Below is a small trained network, with its code and all its weights. Each question gives an input and a class and asks what happens when units are switched off, that is, made to give their printed mean instead of their output.

import numpy as np


def w(rows, s, z=0):
    codes = np.array(rows[::2]) - 128.0
    scale = np.full(codes.shape[1], s)
    scale[-1] = z or s
    return codes * scale


def f(y):
    return y / 2 * (1 + np.tanh(0.7978845608 * (y + 0.044715 * y**3)))


def log_softmax(a):
    a = a - a.max(-1, keepdims=True)
    return a - np.log(np.exp(a).sum(-1, keepdims=True))


def net(x, mask):
    res = np.array(x, float).reshape(1, 6) / 4 @ E
    y = f(res @ A[0][:, :-1].T + A[0][:, -1])
    res = res + np.where(mask, y, B[0][:, -1]) @ B[0][:, :-1]
    return log_softmax(res[-1] @ U[:, :-1].T + U[:, -1])


A, B = {}, {}
E = w([
[101,133,148,117,245,144,74,140],'x0',
[208,80,137,109,158,88,164,184],'x1',
[110,164,128,15,89,85,51,148],'x2',
[172,190,52,101,155,163,178,128],'x3',
[56,90,82,107,106,178,159,195],'x4',
[71,144,84,144,166,14,193,127],'x5',
],0.012)
A[0] = w([
[118,162,114,35,101,82,99,139,60],'neuron 1',
[245,51,165,86,130,162,128,196,93],'neuron 2',
[146,119,121,131,27,115,172,97,56],'neuron 3',
[170,89,131,206,134,214,127,114,97],'neuron 4',
[146,146,111,64,107,122,76,138,77],'neuron 5',
[167,152,151,48,77,177,55,163,113],'neuron 6',
[132,124,181,105,191,214,89,139,41],'neuron 7',
[70,176,158,144,83,204,95,47,98],'neuron 8',
[235,185,190,155,125,97,81,35,19],'neuron 9',
[135,103,97,197,145,119,146,119,25],'neuron 10',
[91,125,126,125,112,172,149,167,3],'neuron 11',
[171,113,133,125,33,164,136,117,82],'neuron 12',
[125,125,148,64,106,110,97,132,82],'neuron 13',
[108,92,131,124,223,153,61,152,95],'neuron 14',
[89,139,108,101,147,48,146,137,68],'neuron 15',
[72,24,250,127,79,150,107,131,136],'neuron 16',
[190,211,62,63,136,237,168,138,82],'neuron 17',
[156,95,120,137,142,47,134,192,141],'neuron 18',
[151,121,118,166,40,102,123,156,77],'neuron 19',
[83,68,102,108,97,200,134,225,45],'neuron 20',
],0.012,0.0045)
B[0] = w([
[150,55,133,223,203,182,173,156,220],'neuron 1',
[6,177,88,176,107,254,108,39,217],'neuron 2',
[125,185,159,101,254,155,93,183,190],'neuron 3',
[157,56,240,195,68,90,235,213,205],'neuron 4',
[139,81,137,183,163,117,179,150,200],'neuron 5',
[99,131,213,168,43,89,226,165,251],'neuron 6',
[112,212,164,89,155,110,135,157,202],'neuron 7',
[29,148,67,177,122,252,113,88,222],'neuron 8',
[22,14,67,2,143,74,124,131,232],'neuron 9',
[131,92,201,152,151,129,172,137,163],'neuron 10',
[39,79,133,112,138,97,113,132,150],'neuron 11',
[98,223,151,88,190,97,106,184,191],'neuron 12',
[180,71,134,195,156,124,169,156,188],'neuron 13',
[170,203,126,102,222,117,100,198,200],'neuron 14',
[86,179,217,125,18,124,183,104,190],'neuron 15',
[248,147,84,161,105,47,85,28,230],'neuron 16',
[217,130,115,167,107,33,43,34,249],'neuron 17',
[90,172,86,153,115,215,111,44,194],'neuron 18',
[167,185,152,121,218,110,69,193,171],'neuron 19',
[44,36,67,3,160,65,146,108,202],'neuron 20',
],0.0091,0.015)
U = w([
[148,61,168,184,138,142,184,170,84],'0',
[91,55,86,9,136,110,125,126,92],'1',
[139,219,145,92,195,135,84,189,111],'2',
[104,174,180,123,71,126,169,126,251],'3',
[84,155,81,160,123,240,101,72,94],'4',
[198,122,97,150,112,73,66,67,155],'5',
[153,118,127,106,80,145,126,105,167],'6',
[186,126,99,81,66,167,103,151,87],'7',
],0.014,0.011)

Each question gives the input, the list of numbers given to net, and the class t.
The units are the neurons (one row each of A and B). Each row of codes is followed by its name. A weight is (code - 128) times the scale printed after its matrix; where a second scale follows, it is the last column's (A, B and U).
mask holds one flag per neuron, in row order. A switched-off neuron (its flag False) gives its mean, the last column of its row in B, instead of its output. The means were averaged over made-up inputs and are rounded, as every weight is.
A unit's drop is (log p(t) with every unit on - log p(t) with that unit switched off) / (log p(t) with every unit on - log p(t) with every unit switched off).
The circuit of an input: a set's keep is (log p(t) with only the set's units on - log p(t) with every unit switched off) / (log p(t) with every unit on - log p(t) with every unit switched off). Starting from the 12 units with the biggest drops (on a tie, the unit counted first), units are removed one at a time, each time the one whose removal leaves the highest keep (on an exact tie, the one counted first), for as long as the keep stays at least 0.8.
units of the circuit, in order: the units of the circuit, biggest drop first
k most important neurons: the k neurons with the biggest drops, biggest first
drop when u is switched off: that unit's drop, to one decimal
input [0,1,3,-6,6,-3], class 1: units of the circuit, in order => [neuron 20]
input [-5,8,8,-3,5,0], class 0: 3 most important neurons => [neuron 1; neuron 6; neuron 13]
input [-6,2,8,0,8,0], class 0: 2 most important neurons => [neuron 1; neuron 9]
input [1,-8,7,-7,4,5], class 4: 3 most important neurons => [neuron 8; neuron 4; neuron 17]
input [-2,8,7,7,6,-2], class 4: 2 most important neurons => [neuron 2; neuron 4]
input [6,5,-4,-8,-7,-7], class 5: 2 most important neurons => [neuron 16; neuron 20]
input [-4,-4,-2,-1,-4,-3], class 1: 2 most important neurons => [neuron 9; neuron 2]
input [-3,2,-3,4,3,0], class 5: 2 most important neurons => [neuron 9; neuron 17]
input [2,3,5,6,1,-1], class 5: 2 most important neurons => [neuron 17; neuron 4]
input [-1,1,3,-7,4,-6], class 5: 2 most important neurons => [neuron 16; neuron 15]
input [4,-6,7,6,-5,8], class 3: 3 most important neurons => [neuron 15; neuron 4; neuron 10]
input [-1,2,-2,4,3,-5], class 3: drop when neuron 9 is switched off => 0.5
input [-2,3,1,-7,-1,-1], class 5: drop when neuron 7 is switched off => 0.0
input [-2,3,-1,-6,1,-3], class 5: units of the circuit, in order => [neuron 16]
input [-7,1,-5,-8,-2,-6], class 5: drop when neuron 16 is switched off => 3.9
